Below is a small trained network, with its code and all its weights. Each question gives an input and a target symbol and asks what happens when units are switched off, that is, made to give their printed mean instead of their output.

import numpy as np


def w(rows, s, z=0):
    codes = np.array(rows[::2]) - 128.0
    scale = np.full(codes.shape[1], s)
    scale[-1] = z or s
    return codes * scale


def f(y):
    return y / 2 * (1 + np.tanh(0.7978845608 * (y + 0.044715 * y**3)))


def softmax(a):
    e = np.exp(a - a.max(-1, keepdims=True))
    return e / e.sum(-1, keepdims=True)


def log_softmax(a):
    a = a - a.max(-1, keepdims=True)
    return a - np.log(np.exp(a).sum(-1, keepdims=True))


def net(x, mask):
    ids = ['βδημπσψω'.index(c) for c in x.split()]
    T = len(ids)
    res = E[ids] + P[:T]
    u = 0
    for l in range(2):
        q, k, v = (res @ M[l].T for M in (Q, K, V))
        z = softmax(np.where(np.tri(T) > 0, q @ k.T / 3**0.5, -1e9)) @ v
        res = res + np.where(mask[u], z, O[l][:, -1]) @ O[l][:, :-1]
        u += 1
        y = f(res @ A[l][:, :-1].T + A[l][:, -1])
        res = res + np.where(mask[u : u + 4], y, B[l][:, -1]) @ B[l][:, :-1]
        u += 4
    return log_softmax(res[-1] @ U[:, :-1].T + U[:, -1])


Q, K, V, O, A, B = {}, {}, {}, {}, {}, {}
E = w([
[86,141,147,132,163],'β',
[83,147,161,138,184],'δ',
[194,101,125,85,189],'η',
[144,185,49,76,142],'μ',
[189,195,139,101,117],'π',
[23,74,95,133,212],'σ',
[138,120,8,72,191],'ψ',
[75,127,87,112,81],'ω',
],0.014)
P = w([
[91,150,191,3,91],'0',
[154,191,131,98,92],'1',
[151,188,146,129,108],'2',
[139,180,158,144,132],'3',
[159,144,118,197,133],'4',
[156,140,129,207,134],'5',
[145,132,135,209,159],'6',
[149,118,123,224,148],'7',
[138,114,129,235,162],'8',
[135,109,129,241,174],'9',
],0.006)
Q[0] = w([
[161,177,204,166,138],'L0H0',
[91,252,68,207,122],'L0H0',
[157,198,65,136,130],'L0H0',
],0.014)
K[0] = w([
[184,130,245,205,59],'L0H0',
[7,254,124,210,99],'L0H0',
[153,251,76,87,102],'L0H0',
],0.0099)
V[0] = w([
[108,218,101,178,200],'L0H0',
[1,207,140,213,90],'L0H0',
[184,91,76,104,172],'L0H0',
],0.0062)
O[0] = w([
[180,227,84,124,104,252],'L0H0',
[143,99,95,3,82,175],'L0H0',
[92,206,110,166,153,174],'L0H0',
],0.0046,0.0013)
A[0] = w([
[191,31,71,184,44,14],'L0N0',
[165,119,208,210,113,52],'L0N1',
[239,55,96,7,166,3],'L0N2',
[60,201,219,136,118,121],'L0N3',
],0.013,0.0038)
B[0] = w([
[146,146,181,163,189,75],'L0N0',
[82,194,155,177,147,119],'L0N1',
[112,249,144,42,123,254],'L0N2',
[163,46,74,79,81,242],'L0N3',
],0.015,0.00069)
Q[1] = w([
[3,110,155,80,173],'L1H0',
[144,132,73,230,194],'L1H0',
[150,84,182,214,93],'L1H0',
],0.019)
K[1] = w([
[47,90,120,124,187],'L1H0',
[158,170,77,248,148],'L1H0',
[157,78,162,195,72],'L1H0',
],0.017)
V[1] = w([
[145,148,126,152,213],'L1H0',
[192,6,112,87,197],'L1H0',
[245,122,161,66,149],'L1H0',
],0.012)
O[1] = w([
[199,73,112,136,32,250],'L1H0',
[58,254,142,184,56,47],'L1H0',
[153,127,68,253,60,166],'L1H0',
],0.0092,0.0011)
A[1] = w([
[75,66,149,207,122,152],'L1N0',
[144,115,136,64,40,251],'L1N1',
[129,109,199,252,178,3],'L1N2',
[86,71,82,126,143,164],'L1N3',
],0.023,0.0023)
B[1] = w([
[119,64,140,6,64,168],'L1N0',
[186,128,207,151,124,216],'L1N1',
[81,126,86,182,101,163],'L1N2',
[90,122,118,203,145,253],'L1N3',
],0.016,0.0067)
U = w([
[253,241,190,60,160,254],'β',
[160,71,45,203,123,77],'δ',
[121,170,169,77,77,108],'η',
[46,109,219,120,185,190],'μ',
[119,67,126,73,96,78],'π',
[139,62,211,88,92,101],'σ',
[128,161,166,84,94,106],'ψ',
[134,87,210,166,126,55],'ω',
],0.005,0.0072)

Each question gives the input, a string of symbols that net reads in full, and the target symbol t.
The units are the heads (3 rows each of Q, K, V and O) and the neurons (one row each of A and B). Each row of codes is followed by its name. A weight is (code - 128) times the scale printed after its matrix; where a second scale follows, it is the last column's (O, A, B and U).
mask holds one flag per unit, layer by layer, with each layer's heads first. A switched-off unit (its flag False) gives its mean, the last column of its rows in O or B, instead of its output. The means were averaged over made-up inputs and are rounded, as every weight is.
A unit's drop is (log p(t) with every unit on - log p(t) with that unit switched off) / (log p(t) with every unit on - log p(t) with every unit switched off).
The circuit of an input: a set's keep is (log p(t) with only the set's units on - log p(t) with every unit switched off) / (log p(t) with every unit on - log p(t) with every unit switched off). Starting from all 10 units, units are removed one at a time, each time the one whose removal leaves the highest keep (on an exact tie, the one counted first), for as long as the keep stays at least 0.8.
circuit, biggest first: the units of the circuit, biggest drop first
k most important neurons: the k neurons with the biggest drops, biggest first
top k neurons in layer l: the k neurons of layer l with the biggest drops, biggest first
drop when u is switched off: that unit's drop, to one decimal
input ψ σ ω, target ω: 4 most important neurons => (L0N2, L1N1, L1N3, L0N3)
input δ π β, target η: circuit, biggest first => (L1H0, L0N3, L1N0)
input ψ ω η ω, target ω: 3 most important neurons => (L1N1, L0N2, L1N3)
input ψ η σ δ, target ω: top 2 neurons in layer 1 => (L1N1, L1N3)
input η ω η β, target σ: 4 most important neurons => (L0N2, L1N0, L0N3, L1N1)
input π μ ω δ, target π: 3 most important neurons => (L1N0, L0N3, L0N2)
input η β η β ψ δ, target σ: 4 most important neurons => (L1N0, L0N2, L0N3, L1N1)
input σ η σ ω, target β: top 2 neurons in layer 1 => (L1N1, L1N3)
input η η σ σ σ π ω, target β: circuit, biggest first => (L1H0, L1N1)
input η π σ ω ψ η ω ω π π, target δ: 2 most important neurons => (L1N2, L1N1)
input μ ω δ μ, target δ: 2 most important neurons => (L0N2, L1N1)
input μ ω β, target δ: circuit, biggest first => (L1H0, L0N2, L0N3)
input π ω ψ ω, target π: 4 most important neurons => (L1N0, L0N3, L0N2, L0N1)
input π σ β, target π: circuit, biggest first => (L1H0, L1N0, L0N3, L0N2)
input ω μ η ω ψ, target β: 3 most important neurons => (L0N2, L1N1, L1N2)
input ω η ω, target μ: circuit, biggest first => (L0H0, L1H0, L1N3)
input η π δ, target σ: most important neuron => (L0N2)
input σ η δ, target β: circuit, biggest first => (L1H0, L1N1, L0N3, L1N3)
input μ β ψ ω η ω η μ ω η, target δ: circuit, biggest first => (L0H0, L1N2)
input μ μ ω, target δ: circuit, biggest first => (L1H0, L0N2)
input δ ψ ω π μ η π η ω, target σ: 2 most important neurons => (L1N0, L0N1)
input η η ω, target σ: 2 most important neurons => (L0N2, L1N0)
input μ σ σ ω β η μ, target δ: 3 most important neurons => (L0N2, L1N3, L1N1)
input π ω β η π π, target δ: top 3 neurons in layer 1 => (L1N2, L1N1, L1N0)
input σ ψ σ η η β μ η, target δ: top neuron in layer 0 => (L0N1)
input δ η ω ω, target η: drop when L1N0 is switched off => 0.3
input δ ω η ω ω σ ψ, target β: drop when L0H0 is switched off => 4.4
input μ ω ω ψ ω π ω δ δ ψ, target δ: drop when L1N3 is switched off => 0.5
